[-25 -25 -25   9 -25  41 -95  10  64] = R
[-71  89 -24  10 -19  41 -95  10  64] = L
[-71  88 -25 -20 -19  41 -94  41  64] = P
places R: [-25] => 0 1 2 4
places P: [-19] => 4

[ -2   6  -7  -3   1   4   4  27  13  -2 -15   8  14   3 -14  -1  -3 -19
  -5 -10   1 -19  -8  -1  -7   0  -3   1   8 -22   5  -5   1  -2  -8  -5
  -7  -1  -7   2  -8  -3   2   3 -22  -3  -7  -7  11   1  -7]  Z
[ -5  -8  -9  14   0   7 -13   9   6   5  -6  -4   0   3  -2  -9   2  -4
   3   3   1 -13 -15  13  15  -5  -3   0  -2 -12 -14  -6  -4  21  -3  -4
   6 -24  -5  -9  -5 -27  12 -10   7  -1   7  14   2  15   8]  M
[  6   3   5  -1  16   5 -10  -4   2  -1   0  -5   3 -15   8   6 -11 -16
  21   2   9  -1  -9  17  -9  10   4  -6  -9   3   8  20   5  -9  -9  12
  -7   7   1 -24  -7 -12   8  -1  -4  18   4   5   2  14   3]  A
[ -5  -8  -9  14   0   7 -13   9   6   5  -6  -4   0   3  -2  -9   2  -4
   3   3   1 -13 -15  13  15  -6  -3   0  -2  -5   8   3   3  -9  -2  -8
  -7   6 -10  -8  -9   0  -6  14 -14   4   2   6  -5   2  -8]  G
[-13  -7   9  31  -4  31  -8  -2 -12  38 -23   9 -29  10 -31  -4 -18 -16
   9  15   2   9 -19  10  -7 -32   0  -1  -1 -31   8 -11  26  -9  -2  -4
 -18  -9 -19  12  31 -19  -5 -19  31 -10  31  11 -19 -16 -26]  N
[ -4 -22  24  35 -50  18  12  23  44  22 -25  11  -3 -27   2 -28   3  35
  26  -3  14  38 -24 -14   0   0  35  -1 -16 -56 -23  31  -3 -22 -22 -22
  43   4 -63 -82  40 -23   0  -3  -3 -20  27  35 -59  61 -63]  C
[ 14  46  -7  77  47 -18 -29 -42 -60 -28  35 -11  16   1 -11  55 -25 -74
  -1   5   2 -26  14  16 -21 -16   3  12  15  54  16  -6  15  12  19  46
 -74  -8  76  63 -77   4 -40 -32  60  57 -25 -49  73 -77  56]  H
[-13  -7   9   6  -4  31  -8  -2 -12  38 -23   9 -29  10 -31  18 -18 -16
   9  15   2   9 -10  10  -7 -32   0  -1  -1 -31   8 -11  26  -9  -2  -4
 -18  -9 -23  12  -2 -19  -5 -19 -16 -10  31  11 -19  30   4]  X
places N: [31] => 3 5 40 44 46
places C: [-3] => 12 19 32 43 44
places M: [-5] => 0 25 38 40
find: [-13  -7   9   6  -4  31  -8  -2 -12  38 -23   9 -29  10 -31  18 -18 -16
   9  15   2   9 -10  10  -7 -32   0  -1  -1 -31   8 -11  26  -9  -2  -4
 -18  -9 -23  12  -2 -19  -5 -19 -16 -10  31  11 -19  30   4] => X
places Z: [-7] => 2 24 36 38 46 47 50
find: [-13  -7   9  31  -4  31  -8  -2 -12  38 -23   9 -29  10 -31  -4 -18 -16
   9  15   2   9 -19  10  -7 -32   0  -1  -1 -31   8 -11  26  -9  -2  -4
 -18  -9 -19  12  31 -19  -5 -19  31 -10  31  11 -19 -16 -26] => N
find: [  6   3   5  -1  16   5 -10  -4   2  -1   0  -5   3 -15   8   6 -11 -16
  21   2   9  -1  -9  17  -9  10   4  -6  -9   3   8  20   5  -9  -9  12
  -7   7   1 -24  -7 -12   8  -1  -4  18   4   5   2  14   3] => A

[ 69 -12  41 -68  24  65] : T
[-67 -67 -67  50 -67 -67] : D
[-67  -3  -3  50  -5 -66] : S
[ 41 -20  47 -63  34  59] : B
places S: [-67] => 0
again S:  => [-3]
find: [-67  -3  -3  50  -5 -66] => S
again D:  => [-67]
places D: [-67] => 0 1 2 4 5
find: [ 69 -12  41 -68  24  65] => T

[ 1 -2 -1 -1  0  3 -1 -2  0  1  1  1  0  2  1]  Q
[ 6 -6 -3 -5 -4 14 -4 -4  0 -4 -8  8 -1  9 -1]  V
[-3  2 29  2  1 -5  2  2  0  0  3 -2  0 -3  0]  F
find: [ 1 -2 -1 -1  0  3 -1 -2  0  1  1  1  0  2  1] => Q
find: [ 6 -6 -3 -5 -4 14 -4 -4  0 -4 -8  8 -1  9 -1] => V

[ -3 -37  -6  12 -37 -82  26] = kur
[ 29 -23 -42 -19  -1 -10  81] = bonud
[  5   6   4   4   4 -57   4] = nodof
[ 29 -23 -42 -19  -1 -84  24] = sed
[ 33 -18   3 -24 -38  -8  64] = Limul
[-21 -21  -6 -21 -21 -11  76] = mudap
[  6   5 -14   3 -46 -65  10] = neti
[ 32 -17   5 -28 -22  -6 -22] = nek
[ 28 -24 -24 -17   2  -6  86] = seboz
[  3   8 -24   3 -36 -76  19] = Pemu
places nodof: [4] => 2 3 4 6
places sed: [24] => 6
again nek:  => [-22]
again kur:  => [-37]
again mudap:  => [-21]

[ 20 -19  20  15  42 -17 -19 -25  20] : dab
[ 71 -34  -2  21  -9   9 -33  -9  34] : minez
[ 35 -60   0  58  58  58 -60 -13 -60] : nafus
[ 25 -22  16  11  23 -18 -21 -18  18] : Sir
[-22  48  38 -34   0 -53  47 -29 -49] : valik
[ 37 -60 -10 -59  32  22 -59   0  60] : butus
[ 64 -75 -21  60  49  40 -75   5  75] : danuv
[-51  54  15 -27 -16 -24  50  -7 -47] : zokob
[-69  80  32 -66 -30 -47 -33 -18 -82] : roz
[-32  22 -11  -4 -37   4  18  17  17] : Delu
[ -3  27  19 -12  13 -25  23 -17 -22] : gorim
places minez: [-34] => 1
again Delu:  => [17]
places nafus: [-60] => 1 6 8

[  4   4  26  -5   8 -29   0 -24  -1   6] : mazed
[-33  55 -38 -36 -82  24  55  52 -54  20] : fab
[ 2  6 -5 -4 -7  4  6  6 -6 -2] : dulo
[-27  52 -41 -35 -80  27  54  53 -52  17] : zeviv
[ 36 -53  32  35  77 -18 -53 -45  52 -22] : Poso
[-16   1  25  -3  10 -27 -23 -23   1   1] : zeli
[ 31 -55  39  37  82 -25 -56 -53  54 -19] : beni
[ 18  -3 -24  26  -7  26   1  26   0  -5] : sos
again dulo:  => [6]
places zeli: [-23] => 6 7
places sos: [26] => 3 5 7
again mazed:  => [4]

[-22  -5  73 -73  37  -1]  fudiz
[ -7  12  60 -70  21  20]  pav
[-33 -19  78 -58  39  -4]  Vot
[-35 -21  75 -55  33  -4]  ves
[ -9   9  69 -72  31   6]  lir
[ 13 -19  78 -58  39  -4]  sivo
[ 10  31  47 -77  24  26]  Riru
[-23  -7  75 -65   0   0]  tive
[-35 -55  75 -55  33  16]  Mazaz
places Mazaz: [-55] => 1 3
again tive:  => [0]

[  0 -60 -19 -60   8 -60 -19 -30 -60]  E
[  0 -62   5   0   8 -60   0 -30 -69]  U
[-19  97  15   0  45 -13 -90   0  84]  K
again K:  => [0]
places E: [-60] => 1 3 5 8
find: [  0 -60 -19 -60   8 -60 -19 -30 -60] => E

[-11 -59  60 -41  11 -69 -41  79   8  38  75  49 -63 -12 -31 -10  69  61
  59  56  17  28] = mogar
[-56  20 -28  73  42  23  33 -55  73  43  32 -35 -50 -76  56   6  38   1
 -57 -38  -3 -22] = sosi
[-36 -66 -29  13  63  47 -78  24 -51   6 -39 -77  29  63  15  -3 -17  64
 -10 -80  26  21] = lam
[-35  55 -25 -56 -35  46 -20 -44 -12  65   5 -78  47 -32  77  36 -67 -76
 -37  31  35 -74] = Niliz
[ 54  54 -22  29  25 -52  27  15 -20  23  23 -24 -49 -25   7  26  24 -29
  61 -45 -30 -53] = talel
[-15  75  -2 -74 -14  40  17  64  24 -64  15  51 -56  38  -9  81 -23 -74
 -63 -36  56 -40] = nabo
[-35  55 -25 -56 -35 -43 -20  47 -12  47  20 -78  47 -22 -80   4 -11 -21
 -71 -59  20 -60] = Pibot
[-51  -9 -56 -64 -52  49  50  49  57 -19  12 -23 -23 -38 -55  52 -51 -36
 -79  33  30   7] = pipa
[ 45 -78  62  60 -59  49  -8  -7  49  10 -71  55 -44 -44  51 -30 -21 -23
 -33 -18 -36   6] = zor
[ 61 -71 -49 -40  27 -67  67 -21  15  78  21 -43  32 -37  48  44 -61  47
  40  34  43 -32] = tusip
places pipa: [12] => 10
places Pibot: [47] => 7 9 12

[ 17  40  17 -33  19 -34  15 -25 -15  18] : W
[ 12  40  17 -33   5  51 -70  23  68 -29] : J
[ 12  40  17 -33   5 -28  41 -13 -38 -21] : Y
places W: [40] => 1
places W: [18] => 9

